Below are the code and all the weights of a small trained network. Each question names an input and a class and asks about switching units off, where a switched-off unit gives its printed mean instead of its output.

import numpy as np


def w(rows, s, z=0):
    codes = np.array(rows[::2]) - 128.0
    scale = np.full(codes.shape[1], s)
    scale[-1] = z or s
    return codes * scale


def f(y):
    return np.maximum(y, 0)


def log_softmax(a):
    a = a - a.max(-1, keepdims=True)
    return a - np.log(np.exp(a).sum(-1, keepdims=True))


def net(x, mask):
    res = np.array(x, float).reshape(1, 7) / 4 @ E
    y = f(res @ A[0][:, :-1].T + A[0][:, -1])
    res = res + np.where(mask, y, B[0][:, -1]) @ B[0][:, :-1]
    return log_softmax(res[-1] @ U[:, :-1].T + U[:, -1])


A, B = {}, {}
E = w([
[103,43,67,103],'x0',
[97,158,146,135],'x1',
[151,107,71,186],'x2',
[179,70,75,40],'x3',
[255,60,202,146],'x4',
[190,145,32,119],'x5',
[111,44,167,139],'x6',
],0.0047)
A[0] = w([
[189,217,144,225,155],'n1',
[101,57,51,133,255],'n2',
[69,121,217,87,233],'n3',
[28,197,118,119,133],'n4',
[72,163,73,123,77],'n5',
[242,116,82,73,148],'n6',
[174,69,214,173,198],'n7',
[145,131,26,132,154],'n8',
[255,119,100,80,176],'n9',
],0.011,0.0043)
B[0] = w([
[104,221,179,99,217],'n1',
[108,6,97,104,232],'n2',
[72,88,175,198,254],'n3',
[115,175,58,162,227],'n4',
[165,158,69,183,172],'n5',
[170,137,210,149,206],'n6',
[173,91,197,173,241],'n7',
[194,96,142,158,192],'n8',
[167,130,221,140,217],'n9',
],0.022,0.0064)
U = w([
[173,130,78,134,15],'0',
[121,167,161,74,63],'1',
[215,102,253,140,211],'2',
[75,46,108,118,251],'3',
[153,189,93,103,25],'4',
[54,188,131,159,48],'5',
],0.0075,0.002)

Each question gives the input, the list of numbers given to net, and the class t.
The units are the neurons (one row each of A and B). Each row of codes is followed by its name. A weight is (code - 128) times the scale printed after its matrix; where a second scale follows, it is the last column's (A, B and U).
mask holds one flag per neuron, in row order. A switched-off neuron (its flag False) gives its mean, the last column of its row in B, instead of its output. The means were averaged over made-up inputs and are rounded, as every weight is.
A unit's drop is (log p(t) with every unit on - log p(t) with that unit switched off) / (log p(t) with every unit on - log p(t) with every unit switched off).
The circuit of an input: a set's keep is (log p(t) with only the set's units on - log p(t) with every unit switched off) / (log p(t) with every unit on - log p(t) with every unit switched off). Starting from all 9 units, units are removed one at a time, each time the one whose removal leaves the highest keep (on an exact tie, the one counted first), for as long as the keep stays at least 0.8.
circuit, biggest first: the units of the circuit, biggest drop first
most important unit: the unit with the biggest drop
top k neurons: the k neurons with the biggest drops, biggest first
drop of u: that unit's drop, to one decimal
input [7,-4,-5,-7,-8,5,5], class 0: circuit, biggest first : [n5, n4]
input [5,2,0,3,-6,1,3], class 3: circuit, biggest first : [n2]
input [-4,-1,8,5,-3,-8,7], class 3: circuit, biggest first : [n9, n6]
input [3,-5,-6,-8,-5,1,5], class 5: circuit, biggest first : [n4, n7]
input [4,0,-4,-2,-2,-3,2], class 5: top 2 neurons : [n8, n7]
input [-1,5,5,2,-5,-1,-3], class 4: circuit, biggest first : [n3, n7]
input [7,-6,-2,-7,0,-5,-3], class 5: top 2 neurons : [n8, n9]
input [-6,1,4,4,-3,-4,6], class 3: circuit, biggest first : [n9, n6]
input [-2,1,3,-3,-6,0,8], class 3: top 2 neurons : [n1, n2]
input [1,8,8,1,-6,5,-3], class 0: top 3 neurons : [n5, n8, n3]
input [-4,-5,6,-2,-6,2,-4], class 4: drop of n3 : 0.2
input [3,2,4,1,-2,-2,-7], class 0: drop of n3 : 0.2
input [7,2,-1,0,-2,-6,-1], class 3: drop of n8 : 0.0
input [-4,5,5,6,-5,-5,-2], class 3: most important unit : n1
